Here is a tiny trained network, its code and every weight. The questions are about switching its units off for an input and a target symbol, where a switched-off unit gives its printed mean instead of its output.

import numpy as np


def w(rows, s, z=0):
    codes = np.array(rows[::2]) - 128.0
    scale = np.full(codes.shape[1], s)
    scale[-1] = z or s
    return codes * scale


def f(y):
    return y / 2 * (1 + np.tanh(0.7978845608 * (y + 0.044715 * y**3)))


def softmax(a):
    e = np.exp(a - a.max(-1, keepdims=True))
    return e / e.sum(-1, keepdims=True)


def log_softmax(a):
    a = a - a.max(-1, keepdims=True)
    return a - np.log(np.exp(a).sum(-1, keepdims=True))


def net(x, mask):
    ids = ['βγεηθμξπτψ'.index(c) for c in x.split()]
    T = len(ids)
    res = E[ids] + P[:T]
    u = 0
    for l in range(2):
        r = res
        for j in range(2):
            rows = slice(2 * j, 2 * j + 2)
            q, k, v = (r @ M[l][rows].T for M in (Q, K, V))
            z = softmax(np.where(np.tri(T) > 0, q @ k.T / 2**0.5, -1e9)) @ v
            o = O[l][rows]
            res = res + np.where(mask[u + j], z, o[:, -1]) @ o[:, :-1]
        u += 2
        y = f(res @ A[l][:, :-1].T + A[l][:, -1])
        res = res + np.where(mask[u : u + 24], y, B[l][:, -1]) @ B[l][:, :-1]
        u += 24
    return log_softmax(res[-1] @ U[:, :-1].T + U[:, -1])


Q, K, V, O, A, B = {}, {}, {}, {}, {}, {}
E = w([
[183,170,159,117],'β',
[93,111,251,211],'γ',
[42,174,169,175],'ε',
[164,112,165,82],'η',
[193,202,156,136],'θ',
[144,66,174,62],'μ',
[141,197,91,39],'ξ',
[124,23,187,45],'π',
[2,113,45,7],'τ',
[181,164,160,113],'ψ',
],0.0083)
P = w([
[190,39,58,163],'0',
[164,74,90,128],'1',
[154,114,121,101],'2',
[137,142,151,81],'3',
[124,164,176,62],'4',
[114,185,197,44],'5',
[103,206,216,30],'6',
[95,229,233,15],'7',
[85,235,252,1],'8',
],0.0057)
Q[0] = w([
[179,185,193,68],'L0H0',
[84,41,2,254],'L0H0',
[143,140,155,128],'L0H1',
[131,98,68,134],'L0H1',
],0.012)
K[0] = w([
[78,182,255,11],'L0H0',
[163,47,9,209],'L0H0',
[106,165,156,102],'L0H1',
[196,82,110,187],'L0H1',
],0.0086)
V[0] = w([
[35,58,151,76],'L0H0',
[253,168,136,92],'L0H0',
[180,139,118,171],'L0H1',
[100,112,158,72],'L0H1',
],0.0066)
O[0] = w([
[2,154,111,197,215],'L0H0',
[161,137,175,50,252],'L0H0',
[124,126,93,146,72],'L0H1',
[120,147,170,97,224],'L0H1',
],0.0087,0.0018)
A[0] = w([
[178,73,168,49,111],'L0N0',
[133,71,78,70,203],'L0N1',
[101,144,204,151,202],'L0N2',
[187,69,166,57,117],'L0N3',
[90,147,209,135,198],'L0N4',
[129,51,198,156,199],'L0N5',
[99,137,200,137,185],'L0N6',
[146,145,152,46,137],'L0N7',
[141,156,149,1,122],'L0N8',
[83,171,216,148,255],'L0N9',
[175,50,173,77,135],'L0N10',
[80,155,209,127,213],'L0N11',
[154,60,161,59,136],'L0N12',
[105,132,196,145,181],'L0N13',
[48,189,113,62,236],'L0N14',
[130,48,76,80,216],'L0N15',
[164,75,181,56,106],'L0N16',
[95,180,83,73,212],'L0N17',
[151,96,159,75,125],'L0N18',
[77,139,60,76,202],'L0N19',
[186,86,164,61,122],'L0N20',
[142,217,155,112,195],'L0N21',
[142,62,119,35,176],'L0N22',
[97,150,207,147,205],'L0N23',
],0.0092,0.0044)
B[0] = w([
[108,118,234,123,191],'L0N0',
[27,104,148,128,163],'L0N1',
[253,111,88,89,200],'L0N2',
[102,117,226,139,186],'L0N3',
[217,117,97,86,218],'L0N4',
[211,6,166,142,167],'L0N5',
[227,106,99,89,197],'L0N6',
[130,143,174,65,213],'L0N7',
[132,142,173,45,251],'L0N8',
[244,136,69,59,253],'L0N9',
[111,104,219,154,177],'L0N10',
[214,118,90,71,238],'L0N11',
[107,108,206,124,183],'L0N12',
[236,102,99,102,183],'L0N13',
[95,139,60,9,253],'L0N14',
[4,69,149,136,160],'L0N15',
[137,114,223,113,190],'L0N16',
[50,151,82,42,196],'L0N17',
[120,125,204,116,171],'L0N18',
[2,98,69,69,170],'L0N19',
[117,124,186,129,187],'L0N20',
[189,202,92,89,212],'L0N21',
[68,105,192,109,198],'L0N22',
[230,121,90,92,210],'L0N23',
],0.0063,0.0077)
Q[1] = w([
[127,170,254,53],'L1H0',
[91,152,133,138],'L1H0',
[96,201,113,144],'L1H1',
[95,135,112,75],'L1H1',
],0.0074)
K[1] = w([
[179,130,109,2],'L1H0',
[163,221,193,158],'L1H0',
[67,85,105,177],'L1H1',
[103,160,84,98],'L1H1',
],0.0059)
V[1] = w([
[255,95,135,139],'L1H0',
[142,82,185,203],'L1H0',
[74,35,141,124],'L1H1',
[102,23,133,152],'L1H1',
],0.0083)
O[1] = w([
[157,2,123,202,186],'L1H0',
[196,123,195,139,8],'L1H0',
[164,110,46,47,111],'L1H1',
[214,101,79,63,72],'L1H1',
],0.0073,0.014)
A[1] = w([
[185,105,166,141,106],'L1N0',
[113,149,92,70,192],'L1N1',
[176,95,199,171,103],'L1N2',
[196,104,73,160,237],'L1N3',
[1,216,93,125,51],'L1N4',
[45,102,193,70,115],'L1N5',
[154,115,152,122,83],'L1N6',
[149,121,225,215,114],'L1N7',
[222,219,24,103,124],'L1N8',
[45,112,226,205,201],'L1N9',
[92,115,102,86,236],'L1N10',
[52,122,172,91,180],'L1N11',
[61,157,232,153,129],'L1N12',
[89,109,199,149,255],'L1N13',
[120,102,102,105,215],'L1N14',
[120,104,100,92,218],'L1N15',
[111,141,255,80,48],'L1N16',
[201,100,192,146,65],'L1N17',
[184,123,189,119,70],'L1N18',
[50,149,206,98,139],'L1N19',
[171,85,206,185,112],'L1N20',
[177,104,218,138,57],'L1N21',
[187,93,217,156,60],'L1N22',
[71,136,226,181,130],'L1N23',
],0.0065,0.0081)
B[1] = w([
[112,108,132,117,186],'L1N0',
[162,138,133,126,252],'L1N1',
[104,125,107,115,193],'L1N2',
[159,97,131,177,184],'L1N3',
[157,49,185,122,215],'L1N4',
[102,162,124,150,252],'L1N5',
[110,131,129,116,148],'L1N6',
[115,142,68,134,161],'L1N7',
[88,91,102,154,215],'L1N8',
[145,109,60,253,158],'L1N9',
[175,158,131,146,255],'L1N10',
[136,171,120,155,234],'L1N11',
[113,173,119,209,156],'L1N12',
[159,87,162,193,212],'L1N13',
[157,143,130,154,216],'L1N14',
[157,140,131,148,241],'L1N15',
[76,165,136,115,226],'L1N16',
[98,116,127,98,200],'L1N17',
[99,126,132,101,190],'L1N18',
[121,183,113,176,210],'L1N19',
[95,120,70,109,198],'L1N20',
[77,126,131,107,205],'L1N21',
[77,124,115,104,208],'L1N22',
[123,144,96,190,146],'L1N23',
],0.012)
U = w([
[80,134,118,136,150],'β',
[125,81,79,146,123],'γ',
[206,115,145,255,254],'ε',
[93,114,174,43,93],'η',
[104,168,39,212,31],'θ',
[152,101,180,78,97],'μ',
[164,173,176,190,118],'ξ',
[217,94,188,119,110],'π',
[148,176,52,91,181],'τ',
[84,133,126,121,131],'ψ',
],0.0091,0.006)

Each question gives the input, a string of symbols that net reads in full, and the target symbol t.
The units are the heads (2 rows each of Q, K, V and O) and the neurons (one row each of A and B). Each row of codes is followed by its name. A weight is (code - 128) times the scale printed after its matrix; where a second scale follows, it is the last column's (O, A, B and U).
mask holds one flag per unit, layer by layer, with each layer's heads first. A switched-off unit (its flag False) gives its mean, the last column of its rows in O or B, instead of its output. The means were averaged over made-up inputs and are rounded, as every weight is.
A unit's drop is (log p(t) with every unit on - log p(t) with that unit switched off) / (log p(t) with every unit on - log p(t) with every unit switched off).
unit that matters most: the unit with the biggest drop
top k neurons: the k neurons with the biggest drops, biggest first
k most important neurons of layer l: the k neurons of layer l with the biggest drops, biggest first
drop of u: that unit's drop, to one decimal
input ε π η ξ θ τ γ γ θ, target γ: unit that matters most -> L1H0
input ψ θ ξ θ τ π, target τ: top 2 neurons -> L0N14; L0N17
input τ ψ β π η τ μ, target τ: top 2 neurons -> L0N14; L0N17
input ψ τ ξ τ ε ψ ξ β, target ξ: top 3 neurons -> L0N14; L0N17; L0N8
input θ η ξ π μ θ β θ β, target θ: 2 most important neurons of layer 0 -> L0N21; L0N5
input θ ξ β η ξ η τ θ, target τ: top 3 neurons -> L0N14; L0N17; L0N19
input ξ π τ β η η β θ π, target θ: top 3 neurons -> L0N21; L1N9; L0N15
input π ψ η γ ξ η, target ξ: top 2 neurons -> L0N14; L0N8
input ψ η θ π π, target π: 2 most important neurons of layer 0 -> L0N9; L0N11
input β ε θ β η, target β: 2 most important neurons of layer 1 -> L1N16; L1N21
input π ψ β η π ε γ π, target γ: top 2 neurons -> L0N9; L0N2
input ε η μ, target η: 2 most important neurons of layer 0 -> L0N14; L0N5
input ε τ β, target τ: top 2 neurons -> L1N13; L0N14
input ε ξ π θ θ η η η, target η: unit that matters most -> L0H0
input ε θ ψ θ θ, target θ: 2 most important neurons of layer 1 -> L1N9; L1N12
input τ ε ε μ, target ε: 2 most important neurons of layer 0 -> L0N9; L0N15
input ξ η γ τ ε τ η, target τ: top 4 neurons -> L0N14; L0N17; L0N19; L1N4
input γ ψ π π μ ε η, target ε: top 2 neurons -> L0N9; L0N14
input γ γ γ β θ θ τ θ η, target θ: top 2 neurons -> L0N21; L1N9
input π ξ τ ψ η μ θ μ, target θ: top 2 neurons -> L0N21; L1N9
input ε γ ξ, target ξ: unit that matters most -> L1N4
input ε γ γ π, target γ: top 2 neurons -> L0N5; L1N20
input ξ ψ η τ ψ, target τ: top 4 neurons -> L0N14; L0N17; L0N19; L1N13
input ψ ε π ε π β, target π: drop of L1N8 -> 0.1
input ε ξ ψ β μ, target β: drop of L1N7 -> 0.0
input τ θ η θ π ξ ε μ, target ε: drop of L1H1 -> 0.8
input η η μ π μ, target π: unit that matters most -> L0H0
input μ τ ψ μ η τ ξ ξ η, target ξ: drop of L1H0 -> 0.4
